What each symbol does to the items:
ve: bep->zev, sud->sug, keb->kuv, rig->gis, paz->bep, pid->mis, nal->mas, deg->zun, sog->zin, mav->zif, bel->ger, som->bar, zul->nal, nen->dib, zin->sud, taz->giz, gis->zok, zun->gan, fiv->zul, kuv->sog, kog->vef, gef->fer, mis->taz, mas->les, zok->zuz, las->lor, gib->som, fer->gib, sug->kog, bes->niz, zuz->mav, muf->bes, les->pid, pud->lal, ger->deg, zev->zov, lor->paz, lal->las, niz->keb, dib->vug, vef->gup, lol->lav, gan->pud, sif->lol, vug->dab, zov->fiv, lav->muf, lup->rig, bar->sif, dab->bel, gup->nen, zif->gef, giz->lup
ni: bep->paz, sud->zin, keb->niz, rig->lup, paz->lor, pid->les, nal->zul, deg->ger, sog->kuv, mav->zuz, bel->dab, som->gib, zul->fiv, nen->gup, zin->sog, taz->mis, gis->rig, zun->deg, fiv->zov, kuv->keb, kog->sug, gef->zif, mis->pid, mas->nal, zok->gis, las->lal, gib->fer, fer->gef, sug->sud, bes->muf, zuz->zok, muf->lav, les->mas, pud->gan, ger->bel, zev->bep, lor->las, lal->pud, niz->bes, dib->nen, vef->kog, lol->sif, gan->zun, sif->bar, vug->dib, zov->zev, lav->lol, lup->giz, bar->som, dab->vug, gup->vef, zif->mav, giz->taz
na: bep->pud, sud->niz, keb->lol, rig->pid, paz->gan, pid->fiv, nal->bep, deg->dib, sog->muf, mav->lup, bel->gup, som->mav, zul->paz, nen->sud, zin->bes, taz->nal, gis->mis, zun->vug, fiv->lor, kuv->lav, kog->kuv, gef->gis, mis->zul, mas->zev, zok->taz, las->deg, gib->zuz, fer->zok, sug->keb, bes->bar, zuz->giz, muf->som, les->zov, pud->bel, ger->nen, zev->lal, lor->zun, lal->ger, niz->sif, dib->sug, vef->sog, lol->fer, gan->dab, sif->gef, vug->kog, zov->las, lav->gib, lup->les, bar->zif, dab->vef, gup->zin, zif->rig, giz->mas
le: bep->gan, sud->bes, keb->sif, rig->les, paz->zun, pid->zov, nal->paz, deg->nen, sog->lav, mav->giz, bel->vef, som->zuz, zul->lor, nen->zin, zin->muf, taz->zul, gis->pid, zun->dib, fiv->las, kuv->lol, kog->keb, gef->rig, mis->fiv, mas->bep, zok->mis, las->ger, gib->zok, fer->gis, sug->niz, bes->som, zuz->taz, muf->gib, les->zev, pud->dab, ger->gup, zev->pud, lor->deg, lal->bel, niz->bar, dib->sud, vef->kuv, lol->gef, gan->vug, sif->zif, vug->sug, zov->lal, lav->fer, lup->mas, bar->mav, dab->kog, gup->sog, zif->lup, giz->nal
gu: bep->zul, sud->gup, keb->sud, rig->mav, paz->fiv, pid->lup, nal->mis, deg->lal, sog->kog, mav->gib, bel->gan, som->lav, zul->pid, nen->bel, zin->vef, taz->gis, gis->zif, zun->las, fiv->les, kuv->sug, kog->dib, gef->bar, mis->rig, mas->taz, zok->gef, las->zev, gib->lol, fer->sif, sug->nen, bes->sog, zuz->fer, muf->kuv, les->giz, pud->paz, ger->pud, zev->nal, lor->zov, lal->bep, niz->zin, dib->ger, vef->vug, lol->niz, gan->lor, sif->bes, vug->deg, zov->mas, lav->keb, lup->zuz, bar->muf, dab->zun, gup->dab, zif->som, giz->zok
ko: bep->mas, sud->dib, keb->kog, rig->gef, paz->nal, pid->gis, nal->giz, deg->lor, sog->gup, mav->bar, bel->lal, som->bes, zul->taz, nen->deg, zin->nen, taz->zuz, gis->fer, zun->paz, fiv->mis, kuv->vef, kog->dab, gef->lol, mis->zok, mas->lup, zok->gib, las->fiv, gib->muf, fer->lav, sug->vug, bes->sud, zuz->som, muf->zin, les->rig, pud->zev, ger->las, zev->les, lor->zul, lal->zov, niz->sug, dib->zun, vef->bel, lol->kuv, gan->bep, sif->keb, vug->gan, zov->pid, lav->sog, lup->zif, bar->niz, dab->pud, gup->ger, zif->sif, giz->mav

The rows follow the links: the fewer symbols apart two items are, the more alike their rows tend to be.

Item, then a row for it; each showing differs a little:
sog: [ -40  -55   65   17   24  -72  -34   83   74  -23  -75   -6  -55  -93  -28    8   50  -58    1  -97  -45  -73  -16   52   36   -8  -37  -50  -37   23  -35  -23   -9  -45  -30  -27   29  -50  -91   -3  -57   65    2  -56    2   41   64    5    6   30  -73   21  -61   -4   32  -16   19   43]
kuv: [ -29  -69   51   28   13  -64  -36   79   89  -31  -85    5  -60  -78  -34  -11   43  -49   16 -104  -32  -87   -6   48   53    0  -44  -45  -40   14  -48  -20  -20  -53  -19  -26   30  -50 -102   17  -54   65  -12  -52  -10   19   57  -11   20    4  -72   28  -40    4   22   -4   21   24]
gan: [ -13  -34   -7  -22  -68  -35  -82    9  -36  -56  117  101  -59  -62   96  -39   41   61   43   -2   47  -62  -66  -26   27  -21   -8   12  -39   46   15    7  -40  -60  -28  -18  -74  -50   47  -30   32   -1  -49  -19   52  -30   20    9  -41  -60  -53   38  -29  -35   24  -22   34   67]
zok: [ -50   33    9   13  -29   15  -18   28    5   57  -38  -13    7   -7 -103  -63  -76    1  -18   -6  -59  132   34    0    5   56   82   10  -13  -21  -48  -30   17   49    1  -16   60  -51  -44   69  -77   26    3  -60  -16  142  -21  -37  -43  -38  -33    7   24    5  -85   49    9  -30]
gef: [  -1   43   21   24   57   23   58    2   21   55 -109  -90   38   48 -111   16  -58  -58  -49   11  -65   92   52   25  -26   23   31  -16   43  -28  -22  -19   51   69   14    7   80   24  -37   22  -53   15   57  -10  -38   91  -30  -11   16   43   35  -45   27   29  -50   32  -36  -39]
paz: [ -35   22    6  -44   -4  -31  -72  -26  -91   -2  121   24  -25  -30   50   10   -3   43  -36   89  -18   81  -71   -4  -29  -19   51   -7   -3   65   39   -9   47   44  -34   -5  -28  -20  111  -72   16   -6   13  -51   52   99  -10   23  -70  -15  -22  -21  -25  -23  -19  -23   -7   89]
vef: [  12  -32   59  -10  100  -64   20    1   12  -35  -34  -61  -22  -28   24  109   80  -70  -51   -3  -27  -63  -47   54  -11  -53  -71  -55   23   40   30    1   41    2  -35    5   11   32   21 -101   16   24   57  -16    5  -11   37   49   31   81    7  -41  -55   15   58  -57  -31   60]
mav: [ -32   36   23    8   29   21   13   19    7   65  -78  -69   19   11 -115  -20  -72  -34  -45    8  -80  135   29   26  -23   40   70   -5   13  -23  -33  -25   53   69    4   -3   77  -15  -40   44  -76   21   41  -45  -31  148  -29  -19  -27   15   -1  -17   22   15  -72   35  -13  -19]
giz: [ -22   28  -50   12 -101   56  -29    8  -15   41   21   58   14   23  -28 -112  -77   68   53   -4   18   78   51  -55    9   53   73   48  -25  -36  -39   -9  -41    3   31   -4  -11  -39  -27   98  -26  -14  -50   14   -3   32  -38  -56  -43  -88  -20   42   51  -12  -69   64   32  -65]
lup: [ -34   24  -28   10  -88   44  -26   11   -4   48   10   48    9    7  -48 -104  -83   56   34   -7   -2   87   43  -44   13   50   80   54  -30  -27  -43  -20  -24   10   16  -12    3  -49  -38  102  -44   -2  -41  -13   -4   67  -26  -49  -52  -78  -28   40   50  -15  -76   60   28  -54]
sif: [  38   -6   -6   40   33   45   98    2   93   20 -133  -52   46   64  -66   17  -15  -52   19  -47    1  -51   83   12    7   19  -48    5   25  -70  -27   11  -15  -10   41   26   41   41  -91   56   -6   -8    5   51  -64  -83   -8  -20   78   25   51    1   34   34   17   26   -9  -86]
lal: [ -28   -4    1  -47  -59  -55 -108    7  -56  -36  132   79  -59  -71   80  -29   23   63    6   26   12   11  -64  -14   17  -11   27   -1  -35   68   18    3  -15  -23  -40  -19  -58  -62   70  -43   13    2  -26  -51   63   50   13   12  -76  -49  -64   21  -35  -36   -5  -18   29   89]
les: [  35   56  -76   -9  -57   80   32  -66  -47   34   62   39   51   81   29  -40  -62   76   41   68   52   59   41  -61  -20   24   43   61   23  -39   16   18  -25   20   41   21  -32   38   49   42   41  -68  -30   68  -10  -59  -57  -19   -3  -44   57    4   65   -5  -36   29    7  -62]
fiv: [  22   65  -36  -33    6   33   13  -81 -104   25   86  -16   39   51   44   22  -32   36  -37  118   14   97  -29  -29  -57   -8   52   29   47   16   51   12   39   60    2   20  -18   43  123  -43   52  -50   21   25   16   17  -57   24  -26    3   60  -35   29   -1  -34   -3  -29   12]
bep: [ -25   38    1  -45    4  -15  -43  -38 -105    3  116    7   -9   -6   49   10   -9   37  -54   97  -23   86  -60   -5  -43  -21   56    5   14   60   43   -8   46   57  -32    4  -12   -5  117  -64   21  -10   22  -36   49   90  -21   33  -64   -6   -7  -24  -20  -20  -30  -20  -15   73]

Each walk starts at a row. The symbols on each line, taken left to right, move it on to the next item.
Answer with the item's row; about right is enough.
[ -43   31   14   18    4   13  -11   25    8   56  -62  -40    9    3  -99  -47  -75  -10  -40    2  -64  138   32   12  -13   48   77   -2  -10  -20  -39  -31   34   57   -3  -12   69  -30  -48   52  -75   27   23  -52  -11  148  -17  -28  -36   -7  -17   -8   21   16  -82   41   -5  -24]
le na gu gu
[ -45   25  -14   19  -73   34  -34   17    4   46   -8   30    1   -5  -76 -102  -88   35   24  -14  -24  100   47  -32    9   54   83   28  -27  -22  -45  -20  -14   25   13  -19   23  -58  -45   90  -61    9  -29  -35   -1  100  -20  -51  -48  -65  -34   37   36   -9  -81   55   28  -40]
ni ni le
[  38   65  -64  -26  -27   66   33  -76  -83   28   70    4   57   80   40    4  -43   57   -4  102   35   76    2  -52  -42    2   48   53   41  -17   35   27   10   51   23   26  -33   56   88   -3   54  -70    3   55    2  -36  -63    1  -15  -15   69  -27   48   -5  -30   14  -19  -27]
[   4  -37  -14  -24  -60  -31  -67    4  -32  -61  113   97  -49  -54  104  -27   50   60   57    0   66  -93  -46  -26   34  -24  -20   12  -35   36   20   13  -58  -66  -18   -7  -84  -33   32  -25   39  -10  -57    4   48  -63   24   13  -30  -49  -41   44  -31  -35   37  -31   37   47]
gu na ko
[ -34   14   11  -43  -23  -47  -77  -13  -87  -11  127   49  -46  -57   62  -13   14   50  -21   61  -13   59  -82   -5  -18  -14   47   -5  -14   68   32  -10   34   28  -43  -18  -29  -42   97  -65   10    2    4  -48   57   88    0   23  -74  -22  -49    1  -32  -31  -18  -22    6   96]
ve ko gu na ko gu
[ -51   28   -3   10  -52   25  -36   31    0   55  -27   11    2   -1  -83  -85  -84   24    4    1  -39  126   43  -12   10   52   78   14  -23  -20  -53  -28   -3   32    8  -12   41  -62  -47   81  -70   19  -13  -52  -10  127  -30  -49  -54  -56  -39   21   34   -2  -82   58   12  -31]
[ -14   45   27   13   44   21   27    1   25   61  -90  -89   32   30 -109    7  -63  -47  -57   14  -82  119   44   29  -20   33   43  -18   25  -27  -21  -20   51   67   10    3   84    5  -40   32  -59   17   49  -24  -34  115  -23  -16   -7   27   20  -30   16   25  -62   30  -26  -31]
gu le ko
[  29   21   -2   45   57   47   97  -19   56   37 -127  -94   64   70  -87   41  -31  -66  -20  -21  -31    9   74   17   -9   15  -17   -2   31  -62  -16    5   23   32   47   29   63   56  -64   31  -13    0   37   46  -67  -28  -24  -11   67   54   58  -28   34   38   -2   29  -33  -80]
ko na ko
[ -18  -53   32   42  -15  -27  -12   70  100  -19  -96   15  -33  -44  -42  -34   24  -42   40 -121   -6  -98   33   26   52   12  -57  -24  -49  -20  -51  -10  -50  -64    6  -20   19  -41 -126   55  -45   40  -33  -21  -29  -31   52  -30   26   -4  -45   38  -15    9   24    7   33  -16]
[ -31  -62   45   39  -10  -49  -25   83   98  -26  -80   23  -41  -73  -38  -29   38  -43   36 -110  -13  -94   20   32   52    9  -50  -38  -50  -10  -54  -21  -41  -68  -11  -24   26  -52 -121   36  -58   44  -16  -33  -11    4   56  -21   27   -6  -66   39  -29    5   30    4   28   -5]
ve gu na ko ko
[  43  -45   -6  -12   20  -11   22  -27   -4  -59   51   23   -2   -6   97   53   75    8   22   -1   66 -126  -40   -9    2  -43  -77   -2   10   15   41   28  -24  -49   -7   10  -59   43   47  -54   76  -25  -20   59   19 -155   15   42   46   26   23   -6  -33   -7   78  -44    0   16]
ko na ve
[  29  -38  -25  -15  -37  -19  -25  -15  -13  -61   84   74  -30  -24  111    6   67   47   53   -9   70 -116  -34  -15   21  -37  -56    8  -19   18   28   22  -42  -71   -2    1  -80    4   33  -41   70  -24  -36   33   26 -133   24   22   16  -22   -3   24  -21  -15   71  -32   19   29]
[  46  -30    3  -15   61  -31   29  -23   -1  -53   14  -14    3   -2   74   94   86  -35  -15    9   30 -115  -43   20  -12  -57  -85  -22   25   20   42   27   13  -22  -11   15  -32   55   44  -85   63  -11   29   43    0 -119   18   55   49   64   35  -30  -37    2   77  -56  -20   34]
le ni ve ve
[ -11  -46   78    3   92  -84  -16   34   44  -33  -55  -57  -43  -72   -1   80   73  -77  -60  -45  -51  -54  -41   66   -2  -32  -55  -69    3   43    2  -11   51   -9  -45  -12   34    0  -21  -70  -20   58   49  -44   10   35   50   45    9   75  -37  -13  -65   19   50  -52  -25   75]
gu ko gu le
[  44  -37  -22  -15  -16  -15    1  -13   -3  -68   75   63  -20  -16  107   30   73   27   50   -2   71 -130  -32  -16   12  -48  -67    6   -3   15   38   28  -34  -63    0    6  -65   25   37  -50   78  -25  -26   44   18 -139   20   30   32    6   17   14  -21  -10   75  -40   16   19]
[  -2  -57   24   42  -19   -3   12   65  108  -18 -101   11  -22  -25  -41  -35   19  -40   58 -125    6 -105   48   17   51   17  -54  -11  -31  -40  -53   -1  -60  -71   17   -6   25  -22 -131   68  -32   34  -30   10  -28  -61   40  -34   53   -2  -33   40   -9   18   22   16   27  -47]
ko ve gu le
[ -37  -54   75   11   50  -82  -33   66   70  -31  -67  -23  -63  -87  -25   37   57  -70  -19  -79  -60  -64  -31   65   30  -12  -42  -62  -30   36  -23  -19   12  -23  -41  -29   35  -37  -61  -25  -52   65   16  -68    2   56   59   16    5   40  -64    6  -68   11   30  -32    3   50]
ve ko na ni
[ -29  -47   73    4   66  -85  -27   57   52  -37  -63  -33  -59  -83  -25   59   61  -78  -43  -60  -54  -52  -39   64   14  -19  -49  -64  -10   41  -12  -16   30  -15  -44  -17   37  -19  -39  -56  -45   62   27  -66    6   58   54   39    4   62  -53   -3  -73    4   46  -43   -5   62]
[  31   58  -76  -16  -48   77   33  -67  -72   33   74   14   67   88   34  -12  -53   61   16   85   46   70   18  -58  -35    7   49   60   25  -27   20   33  -11   39   39   29  -33   45   76   13   48  -69  -12   71    0  -58  -61  -14  -12  -31   67  -13   58    2  -29   20   -8  -50]
ko na ve ve ve
[  -2   38  -66    1  -97   71   -9  -12  -25   36   40   57   31   43  -10 -105  -71   83   61   10   28   65   47  -62   11   42   66   67  -19  -38  -26    3  -44    1   32    0  -18  -15   -8   96    3  -37  -53   27    0   -6  -41  -48  -29  -86    4   32   67  -14  -52   58   29  -75]
ni ve le ni le
[ -35    0    7  -41  -36  -48  -96   -1  -82  -28  123   59  -54  -66   71  -20   10   61   -6   49    7   35  -82  -14   -6  -14   39   -6  -22   66   23   -7    7    4  -46  -23  -38  -44   82  -57   10    4  -16  -57   63   72    5   15  -73  -37  -60   16  -42  -32  -15  -24   17   93]
[  33   66  -52  -27    1   52   28  -83  -90   31   85   -6   59   71   38   19  -40   48  -16  119   24   89   -9  -35  -53   -5   45   37   42   -3   51   15   32   69    9   31  -26   59  113  -34   64  -58   20   38    7   -6  -52   25  -12    0   68  -27   40   -2  -23    5  -23   -9]
ve na ve
[  -5   48  -10  -42   20   -7  -20  -56 -104   16  105  -13   10   13   47   35  -22   37  -51  105  -12  102  -48  -10  -55  -17   55    9   25   51   52    7   52   71  -23    1  -20   16  135  -73   34  -30   33  -17   30   67  -37   35  -54   -1   25  -39    5  -12  -34  -19  -29   56]
ve ko na ni
[   7   66  -24  -46   19   15   -2  -63 -100   23  108  -15   30   40   39   28  -32   40  -51  122   -6   98  -40  -15  -56  -21   56   21   40   30   53    5   52   76  -14   11  -15   30  128  -64   39  -34   36    8   27   47  -50   28  -43   10   47  -39   10  -10  -25  -13  -24   37]
[   0  -42   71   -1  102  -69    0   21   31  -36  -41  -56  -32  -53    8   96   78  -73  -52  -24  -41  -53  -43   65   -4  -40  -58  -64   11   41   19   -7   50   -4  -36   -5   26   17    0  -90  -13   40   52  -34    7   23   49   49   27   74  -14  -34  -66   16   55  -55  -26   69]
ve na le ve le
[  23   28    8   32   68   38   85  -11   46   49 -122  -97   57   69  -91   34  -36  -70  -33   -3  -40   45   57   21  -20   15   -5   -6   35  -52  -13   -6   37   49   37   15   67   57  -56   30  -22   -2   52   24  -55   12  -26   -4   58   57   59  -37   31   35  -17   26  -34  -71]
ni ni ko na ko
[  21  -33   -7   50    0   18   58   34   99   -6 -112  -10   26   28  -48  -14    6  -37   55  -94   15  -88   73   11   37   13  -54    8  -10  -57  -40   10  -55  -59   38    5   17   16 -120   77  -12    3  -25   47  -49  -87   19  -22   70    9   17   23   23   22   27   28   13  -72]
